Here is a tiny trained network, its code and every weight. The questions are about switching its units off for an input and a target symbol, where a switched-off unit gives its printed mean instead of its output.

import numpy as np


def w(rows, s, z=0):
    codes = np.array(rows[::2]) - 128.0
    scale = np.full(codes.shape[1], s)
    scale[-1] = z or s
    return codes * scale


def norm(h):
    return h / np.sqrt((h * h).mean(-1, keepdims=True) + 1e-5)


def f(y):
    return y / 2 * (1 + np.tanh(0.7978845608 * (y + 0.044715 * y**3)))


def softmax(a):
    e = np.exp(a - a.max(-1, keepdims=True))
    return e / e.sum(-1, keepdims=True)


def log_softmax(a):
    a = a - a.max(-1, keepdims=True)
    return a - np.log(np.exp(a).sum(-1, keepdims=True))


def net(x, mask):
    ids = ['ΘΞΨαβδλμφ'.index(c) for c in x.split()]
    T = len(ids)
    res = E[ids] + P[:T]
    r = norm(res)
    for j in range(2):
        rows = slice(3 * j, 3 * j + 3)
        q, k, v = (r @ M[0][rows].T for M in (Q, K, V))
        z = softmax(np.where(np.tri(T) > 0, q @ k.T / 3**0.5, -1e9)) @ v
        o = O[0][rows]
        res = res + np.where(mask[j], z, o[:, -1]) @ o[:, :-1]
    y = f(norm(res) @ A[0][:, :-1].T + A[0][:, -1])
    res = res + np.where(mask[2:6], y, B[0][:, -1]) @ B[0][:, :-1]
    return log_softmax(norm(res)[-1] @ U[:, :-1].T + U[:, -1])


Q, K, V, O, A, B = {}, {}, {}, {}, {}, {}
E = w([
[149,123,64],'Θ',
[1,46,87],'Ξ',
[116,120,151],'Ψ',
[109,89,115],'α',
[123,92,114],'β',
[107,108,153],'δ',
[112,105,75],'λ',
[159,112,107],'μ',
[172,58,126],'φ',
],0.021)
P = w([
[86,216,249],'0',
[191,3,136],'1',
[201,27,114],'2',
[203,16,109],'3',
[214,19,110],'4',
[207,19,98],'5',
[213,7,100],'6',
],0.0061)
Q[0] = w([
[65,192,181],'head 0',
[152,147,231],'head 0',
[249,170,83],'head 0',
[158,135,179],'head 1',
[123,136,64],'head 1',
[142,27,131],'head 1',
],0.015)
K[0] = w([
[247,96,126],'head 0',
[198,96,108],'head 0',
[88,63,107],'head 0',
[116,105,145],'head 1',
[149,168,72],'head 1',
[67,230,173],'head 1',
],0.015)
V[0] = w([
[207,8,130],'head 0',
[216,100,90],'head 0',
[188,138,162],'head 0',
[180,32,125],'head 1',
[133,63,32],'head 1',
[114,60,184],'head 1',
],0.013)
O[0] = w([
[143,59,218,138],'head 0',
[87,89,165,2],'head 0',
[89,171,156,39],'head 0',
[206,29,180,119],'head 1',
[184,6,101,87],'head 1',
[183,127,155,222],'head 1',
],0.013,0.0063)
A[0] = w([
[1,139,99,122],'neuron 0',
[174,78,250,149],'neuron 1',
[210,189,214,82],'neuron 2',
[213,198,141,1],'neuron 3',
],0.015,0.0057)
B[0] = w([
[75,47,185,200],'neuron 0',
[74,168,138,253],'neuron 1',
[254,145,140,178],'neuron 2',
[191,147,137,148],'neuron 3',
],0.016,0.0064)
U = w([
[175,105,202,134],'Θ',
[110,148,207,193],'Ξ',
[211,139,137,90],'Ψ',
[43,73,96,99],'α',
[151,182,102,228],'β',
[212,152,104,102],'δ',
[189,88,86,55],'λ',
[117,150,6,43],'μ',
[109,188,89,253],'φ',
],0.018,0.0049)

Each question gives the input, a string of symbols that net reads in full, and the target symbol t.
The units are the heads (3 rows each of Q, K, V and O) and the neurons (one row each of A and B). Each row of codes is followed by its name. A weight is (code - 128) times the scale printed after its matrix; where a second scale follows, it is the last column's (O, A, B and U).
mask holds one flag per unit, heads first, then neurons. A switched-off unit (its flag False) gives its mean, the last column of its rows in O or B, instead of its output. The means were averaged over made-up inputs and are rounded, as every weight is.
A unit's drop is (log p(t) with every unit on - log p(t) with that unit switched off) / (log p(t) with every unit on - log p(t) with every unit switched off).
The circuit of an input: a set's keep is (log p(t) with only the set's units on - log p(t) with every unit switched off) / (log p(t) with every unit on - log p(t) with every unit switched off). Starting from all 6 units, units are removed one at a time, each time the one whose removal leaves the highest keep (on an exact tie, the one counted first), for as long as the keep stays at least 0.8.
units of the circuit, in order: the units of the circuit, biggest drop first
unit that matters most: the unit with the biggest drop
which heads matter: for each layer, one digit per head in row order, 1 if its drop is at least 0.15 and else 0, layers parted by /
drop when u is switched off: that unit's drop, to one decimal
input μ μ μ Θ Ψ λ, target Ξ: units of the circuit, in order => head 0
input λ φ Ψ, target μ: which heads matter => 01
input Θ μ β, target α: which heads matter => 01
input Θ φ δ λ, target α: which heads matter => 00
input Θ α μ φ, target α: which heads matter => 11
input α φ μ φ β Ψ α, target δ: units of the circuit, in order => head 1; head 0
input μ Ψ Ψ Θ φ Ψ μ, target Ξ: units of the circuit, in order => head 0; neuron 1
input φ λ α μ, target Θ: which heads matter => 11
input μ δ μ μ Θ, target Θ: which heads matter => 10
input λ Ξ Ξ Ψ φ μ, target μ: units of the circuit, in order => head 0; neuron 2
input λ Θ λ λ φ α Θ, target μ: which heads matter => 10
input μ λ μ Θ, target Ξ: which heads matter => 10
input Ξ Ξ Θ Θ Ξ Ξ, target λ: which heads matter => 01
input φ λ μ β Ψ Θ, target Θ: unit that matters most => head 0
input λ λ Ψ δ, target μ: units of the circuit, in order => head 1; neuron 0
input Ψ μ Θ φ, target φ: which heads matter => 11
input μ Ξ Ξ δ, target Ξ: drop when neuron 1 is switched off => 0.3
input Ψ Θ λ, target φ: drop when head 1 is switched off => 0.4
input μ α β μ φ, target Ξ: drop when head 1 is switched off => 0.1
input μ Ξ Ψ Ξ Θ φ Ψ, target Ξ: units of the circuit, in order => neuron 1
